Below are the code and all the weights of a small trained network. Each question names an input and a target symbol and asks about switching units off, where a switched-off unit gives its printed mean instead of its output.

import numpy as np


def w(rows, s, z=0):
    codes = np.array(rows[::2]) - 128.0
    scale = np.full(codes.shape[1], s)
    scale[-1] = z or s
    return codes * scale


def f(y):
    return np.maximum(y, 0)


def softmax(a):
    e = np.exp(a - a.max(-1, keepdims=True))
    return e / e.sum(-1, keepdims=True)


def log_softmax(a):
    a = a - a.max(-1, keepdims=True)
    return a - np.log(np.exp(a).sum(-1, keepdims=True))


def net(x, mask):
    ids = ['βεηθψω'.index(c) for c in x.split()]
    T = len(ids)
    res = E[ids] + P[:T]
    q, k, v = (res @ M[0].T for M in (Q, K, V))
    z = softmax(np.where(np.tri(T) > 0, q @ k.T / 2**0.5, -1e9)) @ v
    res = res + np.where(mask[0], z, O[0][:, -1]) @ O[0][:, :-1]
    y = f(res @ A[0][:, :-1].T + A[0][:, -1])
    res = res + np.where(mask[1:13], y, B[0][:, -1]) @ B[0][:, :-1]
    return log_softmax(res[-1] @ U[:, :-1].T + U[:, -1])


Q, K, V, O, A, B = {}, {}, {}, {}, {}, {}
E = w([
[64,163,110,181,132,223,118],'β',
[5,44,190,207,69,34,125],'ε',
[123,85,179,183,34,201,70],'η',
[45,100,179,215,134,158,208],'θ',
[57,103,122,236,191,168,99],'ψ',
[166,58,111,201,94,167,9],'ω',
],0.017)
P = w([
[190,254,33,198,113,107,186],'0',
[218,193,185,140,110,132,127],'1',
[186,163,131,131,91,153,102],'2',
[195,150,171,118,146,175,117],'3',
[120,129,128,108,121,196,102],'4',
[78,116,105,79,126,216,95],'5',
[60,90,77,78,135,237,85],'6',
[31,84,73,69,149,251,74],'7',
[31,41,104,66,164,213,94],'8',
],0.0073)
Q[0] = w([
[101,191,149,36,188,111,179],'h1',
[78,217,131,172,248,189,231],'h1',
],0.012)
K[0] = w([
[91,134,232,75,168,139,116],'h1',
[96,8,125,42,216,185,85],'h1',
],0.011)
V[0] = w([
[71,130,100,143,203,26,174],'h1',
[42,165,188,97,77,149,254],'h1',
],0.0078)
O[0] = w([
[70,164,238,135,194,120,68,3],'h1',
[224,5,120,85,186,151,92,135],'h1',
],0.014,0.0051)
A[0] = w([
[116,247,70,156,102,87,153,18],'n1',
[118,181,96,104,186,126,177,75],'n2',
[130,107,121,123,98,109,80,186],'n3',
[126,120,177,54,135,121,70,4],'n4',
[148,79,139,117,79,102,134,111],'n5',
[118,98,131,123,127,40,122,104],'n6',
[144,123,154,105,149,114,165,54],'n7',
[120,112,179,156,199,140,136,126],'n8',
[115,100,132,181,118,162,62,211],'n9',
[150,88,85,85,116,109,156,140],'n10',
[121,117,142,158,112,146,111,186],'n11',
[152,88,99,107,130,148,200,143],'n12',
],0.013,0.0033)
B[0] = w([
[165,106,210,59,99,211,94,227],'n1',
[218,23,162,163,211,229,238,135],'n2',
[98,102,212,149,129,209,190,179],'n3',
[170,251,17,63,143,49,95,174],'n4',
[187,83,245,112,208,156,160,189],'n5',
[146,190,93,8,179,176,132,139],'n6',
[147,59,113,211,121,91,119,132],'n7',
[153,134,4,140,40,60,103,187],'n8',
[124,159,132,142,178,121,160,248],'n9',
[163,148,113,151,104,82,102,181],'n10',
[104,138,102,186,183,78,180,196],'n11',
[174,113,2,111,127,19,20,202],'n12',
],0.0066,0.018)
U = w([
[163,35,172,114,178,209,179,21],'β',
[158,227,62,41,111,101,86,70],'ε',
[164,55,104,121,69,101,111,181],'η',
[207,139,130,27,209,175,139,136],'θ',
[130,162,139,180,148,112,159,252],'ψ',
[134,98,168,77,79,131,2,88],'ω',
],0.0065,0.0026)

Each question gives the input, a string of symbols that net reads in full, and the target symbol t.
The units are the heads (2 rows each of Q, K, V and O) and the neurons (one row each of A and B). Each row of codes is followed by its name. A weight is (code - 128) times the scale printed after its matrix; where a second scale follows, it is the last column's (O, A, B and U).
mask holds one flag per unit, heads first, then neurons. A switched-off unit (its flag False) gives its mean, the last column of its rows in O or B, instead of its output. The means were averaged over made-up inputs and are rounded, as every weight is.
A unit's drop is (log p(t) with every unit on - log p(t) with that unit switched off) / (log p(t) with every unit on - log p(t) with every unit switched off).
The circuit of an input: a set's keep is (log p(t) with only the set's units on - log p(t) with every unit switched off) / (log p(t) with every unit on - log p(t) with every unit switched off). Starting from the 12 units with the biggest drops (on a tie, the unit counted first), units are removed one at a time, each time the one whose removal leaves the highest keep (on an exact tie, the one counted first), for as long as the keep stays at least 0.8.
circuit, biggest first: the units of the circuit, biggest drop first
most important unit: the unit with the biggest drop
top k neurons: the k neurons with the biggest drops, biggest first
drop when u is switched off: that unit's drop, to one decimal
input ψ ω η η ψ ω ε, target ψ: circuit, biggest first : (h1; n12)
input ε ε η θ η, target ε: circuit, biggest first : (h1; n4; n8)
input ω ε η η ψ θ η ω β, target β: circuit, biggest first : (n2; h1; n1; n4)
input η θ ψ θ ψ η θ θ, target η: top 2 neurons : (n8; n5)
input ψ η η η β ω η θ ε, target ψ: top 2 neurons : (n1; n12)
input β η ω η η η ω θ, target β: circuit, biggest first : (h1; n1; n2)
input η η ε θ ε ψ β, target ψ: circuit, biggest first : (n1; h1; n12)
input θ η η ω θ, target β: circuit, biggest first : (n1; h1; n2)
input ε η η η θ ε β ψ, target ψ: top 2 neurons : (n1; n12)
input ω θ ω η η ω ω β, target β: most important unit : n2
input ω ω η ψ θ ψ θ, target ψ: top 3 neurons : (n1; n12; n5)
input θ η ε θ ω ψ, target β: top 2 neurons : (n1; n2)
input θ θ θ η η β η ε ε, target θ: top 2 neurons : (n6; n4)
input β β ω η, target β: drop when n8 is switched off : 0.1
input η η θ ε θ θ η β, target η: drop when n8 is switched off : 0.0
input θ η ω, target θ: drop when h1 is switched off : 1.1
input ω β θ ψ ω, target ω: drop when n4 is switched off : 0.1
input η η ε η θ, target η: top neuron : (n12)
